Below is a small trained network, with its code and all its weights. Each question gives an input and a target symbol and asks what happens when units are switched off, that is, made to give their printed mean instead of their output.

import numpy as np


def w(rows, s, z=0):
    codes = np.array(rows[::2]) - 128.0
    scale = np.full(codes.shape[1], s)
    scale[-1] = z or s
    return codes * scale


def f(y):
    return np.maximum(y, 0)


def softmax(a):
    e = np.exp(a - a.max(-1, keepdims=True))
    return e / e.sum(-1, keepdims=True)


def log_softmax(a):
    a = a - a.max(-1, keepdims=True)
    return a - np.log(np.exp(a).sum(-1, keepdims=True))


def net(x, mask):
    ids = ['ΛΠΦγδεζηθτψω'.index(c) for c in x.split()]
    T = len(ids)
    res = E[ids] + P[:T]
    q, k, v = (res @ M[0].T for M in (Q, K, V))
    z = softmax(np.where(np.tri(T) > 0, q @ k.T / 4**0.5, -1e9)) @ v
    res = res + np.where(mask[0], z, O[0][:, -1]) @ O[0][:, :-1]
    y = f(res @ A[0][:, :-1].T + A[0][:, -1])
    res = res + np.where(mask[1:13], y, B[0][:, -1]) @ B[0][:, :-1]
    return log_softmax(res[-1] @ U[:, :-1].T + U[:, -1])


Q, K, V, O, A, B = {}, {}, {}, {}, {}, {}
E = w([
[163,181,192,162],'Λ',
[135,209,91,131],'Π',
[118,188,192,182],'Φ',
[165,102,93,134],'γ',
[150,6,173,154],'δ',
[129,203,93,135],'ε',
[148,166,45,153],'ζ',
[103,140,70,153],'η',
[118,132,81,134],'θ',
[111,183,195,219],'τ',
[76,190,179,222],'ψ',
[175,202,102,119],'ω',
],0.017)
P = w([
[57,103,111,10],'0',
[86,113,143,148],'1',
[104,120,134,152],'2',
[117,127,128,154],'3',
[124,129,123,159],'4',
[131,132,122,159],'5',
[138,135,120,158],'6',
[142,134,120,159],'7',
[147,136,120,159],'8',
[151,137,121,155],'9',
[155,136,125,154],'10',
[156,138,122,154],'11',
],0.013)
Q[0] = w([
[55,228,224,191],'H0',
[90,117,34,91],'H0',
[159,138,88,254],'H0',
[123,136,230,194],'H0',
],0.0073)
K[0] = w([
[2,221,101,35],'H0',
[149,133,62,210],'H0',
[123,82,56,38],'H0',
[60,94,196,5],'H0',
],0.007)
V[0] = w([
[10,164,165,107],'H0',
[235,86,79,73],'H0',
[78,126,58,182],'H0',
[158,188,73,70],'H0',
],0.011)
O[0] = w([
[2,126,124,75,127],'H0',
[252,128,118,120,144],'H0',
[65,31,71,194,122],'H0',
[161,76,245,46,2],'H0',
],0.0091,0.0062)
A[0] = w([
[86,181,119,95,210],'N0',
[109,186,59,119,152],'N1',
[125,105,43,150,160],'N2',
[84,39,170,112,156],'N3',
[81,2,159,67,141],'N4',
[111,117,210,136,172],'N5',
[101,180,156,93,59],'N6',
[123,99,102,124,143],'N7',
[104,227,93,138,157],'N8',
[150,185,122,174,89],'N9',
[122,181,202,116,5],'N10',
[136,83,154,195,81],'N11',
],0.015,0.012)
B[0] = w([
[130,190,133,201,190],'N0',
[129,52,134,90,189],'N1',
[173,122,203,110,250],'N2',
[101,87,108,9,173],'N3',
[113,107,123,227,167],'N4',
[126,68,109,157,167],'N5',
[125,175,136,67,146],'N6',
[187,109,130,97,163],'N7',
[117,120,65,79,204],'N8',
[81,161,144,177,181],'N9',
[111,214,220,93,139],'N10',
[132,200,116,103,188],'N11',
],0.013,0.015)
U = w([
[121,192,158,132,1],'Λ',
[107,124,163,148,33],'Π',
[111,165,129,81,132],'Φ',
[155,147,174,246,175],'γ',
[129,161,62,217,93],'δ',
[108,127,161,155,48],'ε',
[149,26,100,73,155],'ζ',
[109,108,125,199,44],'η',
[111,123,141,173,88],'θ',
[132,150,68,98,206],'τ',
[116,112,78,130,135],'ψ',
[163,144,170,22,239],'ω',
],0.014,0.0038)

Each question gives the input, a string of symbols that net reads in full, and the target symbol t.
The units are the heads (4 rows each of Q, K, V and O) and the neurons (one row each of A and B). Each row of codes is followed by its name. A weight is (code - 128) times the scale printed after its matrix; where a second scale follows, it is the last column's (O, A, B and U).
mask holds one flag per unit, heads first, then neurons. A switched-off unit (its flag False) gives its mean, the last column of its rows in O or B, instead of its output. The means were averaged over made-up inputs and are rounded, as every weight is.
A unit's drop is (log p(t) with every unit on - log p(t) with that unit switched off) / (log p(t) with every unit on - log p(t) with every unit switched off).
The circuit of an input: a set's keep is (log p(t) with only the set's units on - log p(t) with every unit switched off) / (log p(t) with every unit on - log p(t) with every unit switched off). Starting from the 12 units with the biggest drops (on a tie, the unit counted first), units are removed one at a time, each time the one whose removal leaves the highest keep (on an exact tie, the one counted first), for as long as the keep stays at least 0.8.
circuit, biggest first: the units of the circuit, biggest drop first
most important unit: the unit with the biggest drop
k most important neurons: the k neurons with the biggest drops, biggest first
input Φ ε Φ δ ψ δ δ Λ Φ, target Φ: circuit, biggest first => [H0; N6; N2]
input ζ ψ η δ δ ε τ δ τ Φ, target ζ: circuit, biggest first => [H0; N5]
input ω ψ Φ δ θ τ Φ, target ω: 2 most important neurons => [N10; N3]
input τ δ δ τ Λ ζ Λ, target τ: most important neuron => [N8]
input Λ Φ Λ γ τ, target Λ: circuit, biggest first => [H0; N10; N0]
input δ δ δ ω γ, target ζ: circuit, biggest first => [N0; N11]
input τ δ δ δ δ γ ψ δ Λ δ δ Φ, target τ: circuit, biggest first => [N8; N2]
input η δ γ δ Π ω ζ γ ψ, target η: circuit, biggest first => [H0; N5; N2]
input δ δ τ θ τ γ Λ, target δ: circuit, biggest first => [N8; N2; N3]
input θ δ ψ ζ ζ ζ δ γ θ, target ω: circuit, biggest first => [N4; N2]
input Φ τ ψ γ γ Φ γ ψ τ δ δ ψ, target Φ: circuit, biggest first => [H0; N8]
input ε ψ γ ε γ γ Φ γ, target γ: 3 most important neurons => [N3; N8; N1]
input Π δ δ Φ, target Π: 4 most important neurons => [N4; N3; N10; N5]
input δ δ ψ γ γ, target ω: most important unit => N2
input δ δ Φ ω ω Λ, target δ: circuit, biggest first => [N2; N8; N3]
input Φ δ δ Φ Φ, target Φ: circuit, biggest first => [H0; N3; N8; N0]
input Φ δ δ δ δ δ θ, target ζ: 4 most important neurons => [N1; N8; N11; N2]
input Φ γ γ Φ ψ γ δ γ, target γ: 3 most important neurons => [N3; N8; N9]
input η θ Φ, target η: 2 most important neurons => [N4; N0]
input Φ ψ δ δ δ γ η, target ζ: most important unit => N1
input η Φ Λ, target η: circuit, biggest first => [N4; H0; N2]
input δ δ γ, target ζ: 2 most important neurons => [N1; N0]
input Φ ε δ γ τ, target Φ: circuit, biggest first => [H0; N8]
input ε Φ δ ε τ, target Π: 4 most important neurons => [N3; N4; N10; N5]
input η τ δ ζ, target ζ: 2 most important neurons => [N1; N11]
input δ ε γ δ Φ θ ζ ψ δ γ Λ ζ, target ω: 3 most important neurons => [N2; N4; N0]
input ω δ γ γ ε η δ Φ, target ω: most important unit => H0
